Below are the code and all the weights of a small trained network. Each question names an input and a class and asks about switching units off, where a switched-off unit gives its printed mean instead of its output.

import numpy as np


def w(rows, s, z=0):
    codes = np.array(rows[::2]) - 128.0
    scale = np.full(codes.shape[1], s)
    scale[-1] = z or s
    return codes * scale


def norm(h):
    return h / np.sqrt((h * h).mean(-1, keepdims=True) + 1e-5)


def f(y):
    return y / 2 * (1 + np.tanh(0.7978845608 * (y + 0.044715 * y**3)))


def log_softmax(a):
    a = a - a.max(-1, keepdims=True)
    return a - np.log(np.exp(a).sum(-1, keepdims=True))


def net(x, mask):
    res = np.array(x, float).reshape(1, 5) / 4 @ E
    u = 0
    for l in range(2):
        y = f(norm(res) @ A[l][:, :-1].T + A[l][:, -1])
        res = res + np.where(mask[u : u + 3], y, B[l][:, -1]) @ B[l][:, :-1]
        u += 3
    return log_softmax(norm(res)[-1] @ U[:, :-1].T + U[:, -1])


A, B = {}, {}
E = w([
[200,192,200],'x0',
[120,122,217],'x1',
[255,93,38],'x2',
[253,34,208],'x3',
[65,95,121],'x4',
],0.0044)
A[0] = w([
[116,215,58,248],'0.n0',
[167,135,246,196],'0.n1',
[255,167,145,154],'0.n2',
],0.007,0.0013)
B[0] = w([
[17,26,254,229],'0.n0',
[77,32,206,250],'0.n1',
[82,78,40,240],'0.n2',
],0.0052,0.0027)
A[1] = w([
[146,254,177,90],'1.n0',
[100,77,154,141],'1.n1',
[136,161,119,5],'1.n2',
],0.0088,0.0027)
B[1] = w([
[250,140,254,120],'1.n0',
[108,186,143,253],'1.n1',
[189,152,160,66],'1.n2',
],0.0076,0.0024)
U = w([
[154,162,124,10],'0',
[141,98,248,198],'1',
[167,185,101,69],'2',
[233,79,76,203],'3',
[83,204,158,140],'4',
[30,120,91,200],'5',
[156,156,121,2],'6',
],0.016,0.0085)

Each question gives the input, the list of numbers given to net, and the class t.
The units are the neurons (one row each of A and B). Each row of codes is followed by its name. A weight is (code - 128) times the scale printed after its matrix; where a second scale follows, it is the last column's (A, B and U).
mask holds one flag per neuron, layer by layer. A switched-off neuron (its flag False) gives its mean, the last column of its row in B, instead of its output. The means were averaged over made-up inputs and are rounded, as every weight is.
A unit's drop is (log p(t) with every unit on - log p(t) with that unit switched off) / (log p(t) with every unit on - log p(t) with every unit switched off).
The circuit of an input: a set's keep is (log p(t) with only the set's units on - log p(t) with every unit switched off) / (log p(t) with every unit on - log p(t) with every unit switched off). Starting from all 6 units, units are removed one at a time, each time the one whose removal leaves the highest keep (on an exact tie, the one counted first), for as long as the keep stays at least 0.8.
units of the circuit, in order: the units of the circuit, biggest drop first
k most important neurons: the k neurons with the biggest drops, biggest first
top k neurons in layer l: the k neurons of layer l with the biggest drops, biggest first
drop of u: that unit's drop, to one decimal
input [5,3,8,-4,0], class 5: top 2 neurons in layer 0 => [0.n2 0.n0]
input [4,3,-1,-6,-4], class 1: most important neuron => [1.n0]
input [3,-5,-1,4,0], class 3: top 2 neurons in layer 0 => [0.n0 0.n2]
input [7,1,-7,-6,8], class 1: 2 most important neurons => [1.n0 0.n2]
input [3,6,-7,-7,1], class 1: units of the circuit, in order => [1.n0 0.n2]
input [2,1,1,-5,0], class 1: units of the circuit, in order => [0.n2 1.n0]
input [7,3,5,0,8], class 5: 2 most important neurons => [0.n2 0.n1]
input [5,2,-2,-4,0], class 1: 2 most important neurons => [1.n0 0.n2]
input [7,-5,-6,-5,-2], class 1: drop of 0.n2 => 0.1
input [5,-6,-2,0,7], class 1: drop of 0.n2 => 1.1
input [7,-8,6,-5,-2], class 5: drop of 0.n2 => 1.3
input [7,-3,1,-8,0], class 1: drop of 0.n1 => 0.1
